Below is a small trained network, with its code and all its weights. Each question gives an input and a class and asks what happens when units are switched off, that is, made to give their printed mean instead of their output.

import numpy as np


def w(rows, s, z=0):
    codes = np.array(rows[::2]) - 128.0
    scale = np.full(codes.shape[1], s)
    scale[-1] = z or s
    return codes * scale


def norm(h):
    return h / np.sqrt((h * h).mean(-1, keepdims=True) + 1e-5)


def f(y):
    return np.maximum(y, 0)


def log_softmax(a):
    a = a - a.max(-1, keepdims=True)
    return a - np.log(np.exp(a).sum(-1, keepdims=True))


def net(x, mask):
    res = np.array(x, float).reshape(1, 4) / 4 @ E
    u = 0
    for l in range(2):
        y = f(norm(res) @ A[l][:, :-1].T + A[l][:, -1])
        res = res + np.where(mask[u : u + 5], y, B[l][:, -1]) @ B[l][:, :-1]
        u += 5
    return log_softmax(norm(res)[-1] @ U[:, :-1].T + U[:, -1])


A, B = {}, {}
E = w([
[177,100,88,157,126,105,139,134,124,48,188,140],'x0',
[80,135,162,183,160,112,131,170,123,158,86,156],'x1',
[177,229,88,128,71,116,65,86,87,71,124,147],'x2',
[168,154,247,141,121,171,184,84,152,39,132,47],'x3',
],0.012)
A[0] = w([
[121,122,159,178,152,135,173,176,159,208,146,106,2],'0.n0',
[30,95,57,106,189,180,178,160,146,254,137,137,79],'0.n1',
[75,113,55,138,207,65,27,179,121,192,117,171,108],'0.n2',
[125,27,34,169,124,85,127,188,154,110,117,176,138],'0.n3',
[175,41,76,209,132,83,125,217,90,170,166,165,121],'0.n4',
],0.0087,0.0038)
B[0] = w([
[105,81,46,132,149,106,123,101,124,136,107,254,173],'0.n0',
[98,193,191,112,106,206,171,152,154,95,205,44,244],'0.n1',
[188,134,49,205,114,67,109,78,57,221,129,104,253],'0.n2',
[179,206,172,41,173,178,187,193,135,203,119,122,217],'0.n3',
[94,204,73,5,87,109,138,133,148,177,113,14,215],'0.n4',
],0.0096,0.012)
A[1] = w([
[95,165,134,166,229,29,124,230,186,141,82,149,5],'1.n0',
[88,223,177,173,59,167,51,111,97,137,18,123,104],'1.n1',
[91,227,187,158,102,158,67,161,81,122,18,232,78],'1.n2',
[36,77,97,211,186,147,189,202,125,243,146,117,175],'1.n3',
[205,50,163,100,126,121,117,81,103,2,149,75,187],'1.n4',
],0.0072,0.0013)
B[1] = w([
[172,247,77,126,32,120,147,75,141,232,96,62,149],'1.n0',
[132,195,164,18,99,153,203,186,136,212,254,71,218],'1.n1',
[161,189,85,5,126,117,150,219,161,157,86,44,184],'1.n2',
[54,138,252,122,103,186,199,192,189,6,67,179,254],'1.n3',
[106,61,68,127,104,139,43,70,167,49,205,152,230],'1.n4',
],0.0094,0.0077)
U = w([
[184,158,1,148,124,45,50,107,60,229,38,159,116],'0',
[159,30,202,185,225,132,39,169,55,187,75,227,2],'1',
[120,229,157,8,50,194,201,199,158,169,190,37,213],'2',
[10,36,225,195,207,184,210,185,190,53,11,203,161],'3',
[181,49,88,143,101,144,48,30,184,9,197,129,186],'4',
],0.0093,0.0062)

Each question gives the input, the list of numbers given to net, and the class t.
The units are the neurons (one row each of A and B). Each row of codes is followed by its name. A weight is (code - 128) times the scale printed after its matrix; where a second scale follows, it is the last column's (A, B and U).
mask holds one flag per neuron, layer by layer. A switched-off neuron (its flag False) gives its mean, the last column of its row in B, instead of its output. The means were averaged over made-up inputs and are rounded, as every weight is.
A unit's drop is (log p(t) with every unit on - log p(t) with that unit switched off) / (log p(t) with every unit on - log p(t) with every unit switched off).
The circuit of an input: a set's keep is (log p(t) with only the set's units on - log p(t) with every unit switched off) / (log p(t) with every unit on - log p(t) with every unit switched off). Starting from all 10 units, units are removed one at a time, each time the one whose removal leaves the highest keep (on an exact tie, the one counted first), for as long as the keep stays at least 0.8.
units of the circuit, in order: the units of the circuit, biggest drop first
most important unit: the unit with the biggest drop
k most important neurons of layer l: the k neurons of layer l with the biggest drops, biggest first
drop of u: that unit's drop, to one decimal
input [-8,-1,-5,-2], class 3: units of the circuit, in order	1.n3; 0.n4
input [6,6,4,5], class 4: most important unit	0.n3
input [0,4,5,-4], class 0: 2 most important neurons of layer 0	0.n2; 0.n1
input [-6,1,7,-4], class 0: 3 most important neurons of layer 0	0.n1; 0.n2; 0.n3
input [0,2,-1,2], class 3: 2 most important neurons of layer 1	1.n1; 1.n3
input [8,5,7,-5], class 0: 2 most important neurons of layer 0	0.n1; 0.n2
input [6,0,5,-3], class 0: drop of 1.n1	0.3
input [3,-5,3,-5], class 0: drop of 0.n1	0.5
input [-5,4,-8,-1], class 3: drop of 0.n0	0.2
input [3,-4,-8,2], class 3: drop of 1.n2	0.1
